Here is a tiny trained network, its code and every weight. The questions are about switching its units off for an input and a class, where a switched-off unit gives its printed mean instead of its output.

import numpy as np


def w(rows, s, z=0):
    codes = np.array(rows[::2]) - 128.0
    scale = np.full(codes.shape[1], s)
    scale[-1] = z or s
    return codes * scale


def f(y):
    return np.maximum(y, 0)


def log_softmax(a):
    a = a - a.max(-1, keepdims=True)
    return a - np.log(np.exp(a).sum(-1, keepdims=True))


def net(x, mask):
    res = np.array(x, float).reshape(1, 5) / 4 @ E
    y = f(res @ A[0][:, :-1].T + A[0][:, -1])
    res = res + np.where(mask, y, B[0][:, -1]) @ B[0][:, :-1]
    return log_softmax(res[-1] @ U[:, :-1].T + U[:, -1])


A, B = {}, {}
E = w([
[159,100,120,126,106,147],'x0',
[175,27,88,52,219,74],'x1',
[195,191,7,153,82,49],'x2',
[128,189,90,2,115,192],'x3',
[133,129,129,129,129,130],'x4',
],0.01)
A[0] = w([
[97,96,178,109,136,156,108],'N0',
[134,65,132,73,177,97,50],'N1',
[155,203,76,161,130,129,63],'N2',
[163,189,164,88,148,124,93],'N3',
[153,142,45,160,77,97,96],'N4',
[72,121,80,75,115,151,116],'N5',
[139,171,164,168,63,170,54],'N6',
[101,93,192,121,137,122,98],'N7',
[150,108,134,140,117,147,45],'N8',
[156,170,142,50,117,165,137],'N9',
[85,150,126,143,40,176,3],'N10',
[96,158,182,137,56,167,74],'N11',
[95,150,81,67,137,173,114],'N12',
[123,136,140,171,175,104,101],'N13',
[154,63,123,60,215,38,40],'N14',
[159,94,117,98,184,113,45],'N15',
[178,107,144,193,140,141,110],'N16',
[155,87,161,152,133,74,140],'N17',
[168,171,33,160,108,68,98],'N18',
[99,69,135,208,142,90,175],'N19',
[134,113,115,35,104,131,88],'N20',
[151,173,135,75,136,148,117],'N21',
[88,109,183,94,178,207,84],'N22',
[112,162,90,52,116,205,144],'N23',
[136,94,133,225,164,102,129],'N24',
[152,175,67,116,128,71,97],'N25',
[142,119,144,183,136,119,144],'N26',
[106,107,180,94,136,184,105],'N27',
[96,208,171,206,84,142,62],'N28',
[116,86,139,193,152,79,133],'N29',
[97,59,232,151,137,197,99],'N30',
[111,163,107,61,124,145,124],'N31',
[142,198,107,2,139,153,140],'N32',
],0.013,0.0037)
B[0] = w([
[224,148,201,98,181,71,186],'N0',
[76,105,62,41,167,174,206],'N1',
[157,146,147,89,152,108,192],'N2',
[113,117,124,126,81,101,160],'N3',
[162,201,157,123,188,104,218],'N4',
[102,130,130,183,107,104,176],'N5',
[49,99,46,81,167,255,194],'N6',
[173,146,176,103,132,83,181],'N7',
[150,111,114,142,130,104,131],'N8',
[128,99,138,192,75,69,201],'N9',
[93,83,81,75,131,177,187],'N10',
[86,120,72,80,205,180,200],'N11',
[125,48,151,168,60,111,196],'N12',
[152,86,115,170,118,107,161],'N13',
[70,91,42,82,169,208,253],'N14',
[83,103,71,84,149,195,188],'N15',
[140,76,122,158,96,117,168],'N16',
[75,98,114,164,77,103,184],'N17',
[207,193,200,93,226,99,246],'N18',
[86,144,128,185,63,61,211],'N19',
[118,68,109,143,97,136,191],'N20',
[102,140,138,174,86,93,180],'N21',
[195,200,166,107,191,111,215],'N22',
[110,108,147,212,63,88,222],'N23',
[125,89,152,174,30,103,204],'N24',
[189,193,185,72,176,125,214],'N25',
[90,87,144,212,67,116,169],'N26',
[199,147,164,117,146,100,193],'N27',
[74,105,78,95,145,177,225],'N28',
[158,83,122,175,28,145,198],'N29',
[181,167,180,91,155,105,237],'N30',
[106,77,164,151,66,84,193],'N31',
[118,63,139,192,79,117,248],'N32',
],0.0081,0.014)
U = w([
[93,108,130,249,42,84,254],'0',
[205,180,179,113,202,90,93],'1',
[26,113,26,93,170,183,51],'2',
],0.013,0.0012)

Each question gives the input, the list of numbers given to net, and the class t.
The units are the neurons (one row each of A and B). Each row of codes is followed by its name. A weight is (code - 128) times the scale printed after its matrix; where a second scale follows, it is the last column's (A, B and U).
mask holds one flag per neuron, in row order. A switched-off neuron (its flag False) gives its mean, the last column of its row in B, instead of its output. The means were averaged over made-up inputs and are rounded, as every weight is.
A unit's drop is (log p(t) with every unit on - log p(t) with that unit switched off) / (log p(t) with every unit on - log p(t) with every unit switched off).
unit that matters most: the unit with the biggest drop
k most important neurons: the k neurons with the biggest drops, biggest first
drop when u is switched off: that unit's drop, to one decimal
input [-4,2,-6,5,4], class 1: unit that matters most => N22
input [7,5,-7,7,-5], class 0: 3 most important neurons => [N23; N32; N18]
input [-5,-6,4,-5,-5], class 2: 2 most important neurons => [N28; N6]
input [-5,5,4,3,7], class 2: 2 most important neurons => [N14; N30]
input [-7,7,-4,-6,-7], class 2: 4 most important neurons => [N14; N1; N15; N23]
input [6,-8,-6,1,-5], class 2: 2 most important neurons => [N6; N11]
input [3,-4,-7,6,-2], class 1: 3 most important neurons => [N22; N30; N0]
input [8,-8,-6,2,-8], class 2: 4 most important neurons => [N6; N11; N10; N28]
input [7,7,-1,7,-1], class 0: 3 most important neurons => [N32; N23; N9]
input [-8,-6,2,5,-6], class 2: 2 most important neurons => [N6; N11]
input [-4,-2,-2,-1,-8], class 1: 2 most important neurons => [N14; N1]
input [0,-3,6,-5,6], class 1: 2 most important neurons => [N18; N4]
input [-7,4,5,-3,4], class 1: drop when N18 is switched off => 0.2
input [-6,-3,-4,3,-2], class 1: drop when N19 is switched off => 0.1
